Here is a tiny trained network, its code and every weight. The questions are about switching its units off for an input and a class, where a switched-off unit gives its printed mean instead of its output.

import numpy as np


def w(rows, s, z=0):
    codes = np.array(rows[::2]) - 128.0
    scale = np.full(codes.shape[1], s)
    scale[-1] = z or s
    return codes * scale


def f(y):
    return np.maximum(y, 0)


def log_softmax(a):
    a = a - a.max(-1, keepdims=True)
    return a - np.log(np.exp(a).sum(-1, keepdims=True))


def net(x, mask):
    res = np.array(x, float).reshape(1, 4) / 4 @ E
    y = f(res @ A[0][:, :-1].T + A[0][:, -1])
    res = res + np.where(mask, y, B[0][:, -1]) @ B[0][:, :-1]
    return log_softmax(res[-1] @ U[:, :-1].T + U[:, -1])


A, B = {}, {}
E = w([
[58,121,174,102],'x0',
[96,142,132,246],'x1',
[158,209,193,147],'x2',
[119,153,98,134],'x3',
],0.013)
A[0] = w([
[144,132,151,225,180],'N1',
[129,159,183,159,211],'N2',
[66,114,118,207,208],'N3',
[161,170,144,132,191],'N4',
[202,90,21,131,254],'N5',
[6,139,113,121,230],'N6',
],0.013,0.0037)
B[0] = w([
[127,190,71,204,224],'N1',
[53,254,180,123,201],'N2',
[183,149,187,250,228],'N3',
[240,157,173,8,182],'N4',
[178,84,32,109,250],'N5',
[21,26,207,150,220],'N6',
],0.0068,0.011)
U = w([
[151,94,77,116,123],'0',
[219,176,154,123,253],'1',
[184,75,122,248,140],'2',
[132,254,100,167,20],'3',
[29,73,130,96,254],'4',
[10,232,149,46,167],'5',
[96,59,195,231,10],'6',
[68,195,192,184,23],'7',
],0.0094,0.0028)

Each question gives the input, the list of numbers given to net, and the class t.
The units are the neurons (one row each of A and B). Each row of codes is followed by its name. A weight is (code - 128) times the scale printed after its matrix; where a second scale follows, it is the last column's (A, B and U).
mask holds one flag per neuron, in row order. A switched-off neuron (its flag False) gives its mean, the last column of its row in B, instead of its output. The means were averaged over made-up inputs and are rounded, as every weight is.
A unit's drop is (log p(t) with every unit on - log p(t) with that unit switched off) / (log p(t) with every unit on - log p(t) with every unit switched off).
The circuit of an input: a set's keep is (log p(t) with only the set's units on - log p(t) with every unit switched off) / (log p(t) with every unit on - log p(t) with every unit switched off). Starting from all 6 units, units are removed one at a time, each time the one whose removal leaves the highest keep (on an exact tie, the one counted first), for as long as the keep stays at least 0.8.
circuit, biggest first: the units of the circuit, biggest drop first
most important unit: the unit with the biggest drop
k most important neurons: the k neurons with the biggest drops, biggest first
drop when u is switched off: that unit's drop, to one decimal
input [-6,-3,0,3], class 0: 2 most important neurons => N5; N3
input [7,-3,0,3], class 4: most important unit => N6
input [-8,5,3,-1], class 3: circuit, biggest first => N1; N2
input [-7,5,1,1], class 3: 3 most important neurons => N1; N6; N2
input [-1,5,3,-3], class 3: circuit, biggest first => N6; N1
input [-8,-1,-2,-5], class 0: circuit, biggest first => N3; N5
input [-8,-1,-2,1], class 0: 2 most important neurons => N5; N3
input [-3,-1,-3,-3], class 0: 3 most important neurons => N3; N5; N6
input [-5,5,3,-4], class 3: 3 most important neurons => N1; N2; N6
input [-8,-3,-2,1], class 0: circuit, biggest first => N5; N3
input [3,1,-3,7], class 6: 2 most important neurons => N6; N3
input [4,-4,5,-7], class 5: drop when N2 is switched off => 0.2
input [5,-2,5,-5], class 5: drop when N3 is switched off => 0.3
input [3,2,-8,0], class 6: drop when N3 is switched off => 0.6
